[[ 48  18   9  42   9]
 [ 19   4 -22  38  33]
 [  9 -28 -26  -7  35]
 [ 19  15  19 -23 -24]
 [  8  55   0 -53 -13]]
->
[[ 48  18]
 [ 19   4]
 [  9 -28]]

[[  7 -21 -59]
 [ 28  -3  17]
 [  3 -22 -17]]
->
[[  7 -21]
 [ 28  -3]
 [  3 -22]]

[[ 59 -21]
 [-69  -1]
 [ 19 -19]
 [ 38 -14]]
->
[[ 59 -21]
 [-69  -1]
 [ 19 -19]]

[[-29  55 -65  24]
 [-23  41 -71  34]
 [ 24 -48  36 -38]]
->
[[-29  55]
 [-23  41]
 [ 24 -48]]

[[ -4  75  -7]
 [ 15  -5  72]
 [ 14  74 -22]
 [ -4 -18 -21]]
->
[[-4 75]
 [15 -5]
 [14 74]]

[[-20  58  39   0]
 [ 38 -27  54 -10]
 [-30 -17   9   4]]
->
[[-20  58]
 [ 38 -27]
 [-30 -17]]

[[-55 -60]
 [-59 -65]
 [ 66  72]
 [ 64  69]]
->
[[-55 -60]
 [-59 -65]
 [ 66  72]]

[[ -3  -4   2  -2   1]
 [ 31  20 -64  55 -39]
 [-33 -20  69 -67  39]
 [-14  -4  26 -25  16]]
->
[[ -3  -4]
 [ 31  20]
 [-33 -20]]
---
[[ 24  23   9]
 [ 12  16 -15]
 [ 62  66 -19]
 [-34 -41  45]
 [ 13  13 -45]]
->
[[ 23   9]
 [ 16 -15]]

[[-18 -34 -26  21]
 [ 24  41  29 -23]
 [-26 -49 -26  18]
 [  2  -4   7 -10]
 [-26 -53 -19   8]]
->
[[-34 -26]
 [ 41  29]]

[[-58  29 -28  -4]
 [ 51 -27  17  -2]
 [-32  18  -6   4]]
->
[[ 29 -28]
 [-27  17]]

[[-29  36  20]
 [  7 -59 -25]
 [ 26  67   6]
 [ 26 -14 -38]]
->
[[ 36  20]
 [-59 -25]]

[[ -8  13  -6  21 -16]
 [ 42   1  66  33  19]]
->
[[13 -6]
 [ 1 66]]

[[ -6  12   5  16   0]
 [-12 -15  26  54  33]
 [  7   3 -10 -26 -14]
 [ -1  10  -6  -3  -7]]
->
[[ 12   5]
 [-15  26]]

[[-47  19  -3]
 [ 10  -9 -54]]
->
[[ 19  -3]
 [ -9 -54]]

[[ 48 -37  -5 -45  28]
 [-43  14 -58  15  -3]]
->
[[-37  -5]
 [ 14 -58]]

[[-16  -1 -18  -4]
 [-52  -9 -46  -1]
 [ -7   2 -10 -47]
 [  3  -6   4  71]
 [-30 -13 -28  35]]
->
[[ -1 -18]
 [ -9 -46]]
---
[[-12  25  23 -46]
 [  1  -4  -8  16]
 [ -9  23  32 -65]]
->
[[-12  25]
 [  1  -4]
 [ -9  23]]

[[ 35  29 -16  66  24]
 [ -7   6   2  18 -14]
 [ 28  32  24  26 -18]]
->
[[35 29]
 [-7  6]
 [28 32]]

[[-57 -10  34  30]
 [-26  23  -4 -16]
 [ 30   3 -19 -24]
 [ 30 -28  -5   0]
 [ -8 -53  37  60]]
->
[[-57 -10]
 [-26  23]
 [ 30   3]]

[[ 40   3]
 [ 44 -67]
 [-56  58]
 [ -8 -29]
 [-18 -18]]
->
[[ 40   3]
 [ 44 -67]
 [-56  58]]

[[ -4  65]
 [-28 -58]
 [ 33  15]
 [-21  20]
 [ 51 -15]]
->
[[ -4  65]
 [-28 -58]
 [ 33  15]]

[[ 30 -31  51  36  61]
 [ 51  21  51  15  54]
 [ 73 -13 -28 -45 -63]]
->
[[ 30 -31]
 [ 51  21]
 [ 73 -13]]

[[ 46 -65]
 [ 58  16]
 [ 69 -46]
 [-68 -40]]
->
[[ 46 -65]
 [ 58  16]
 [ 69 -46]]
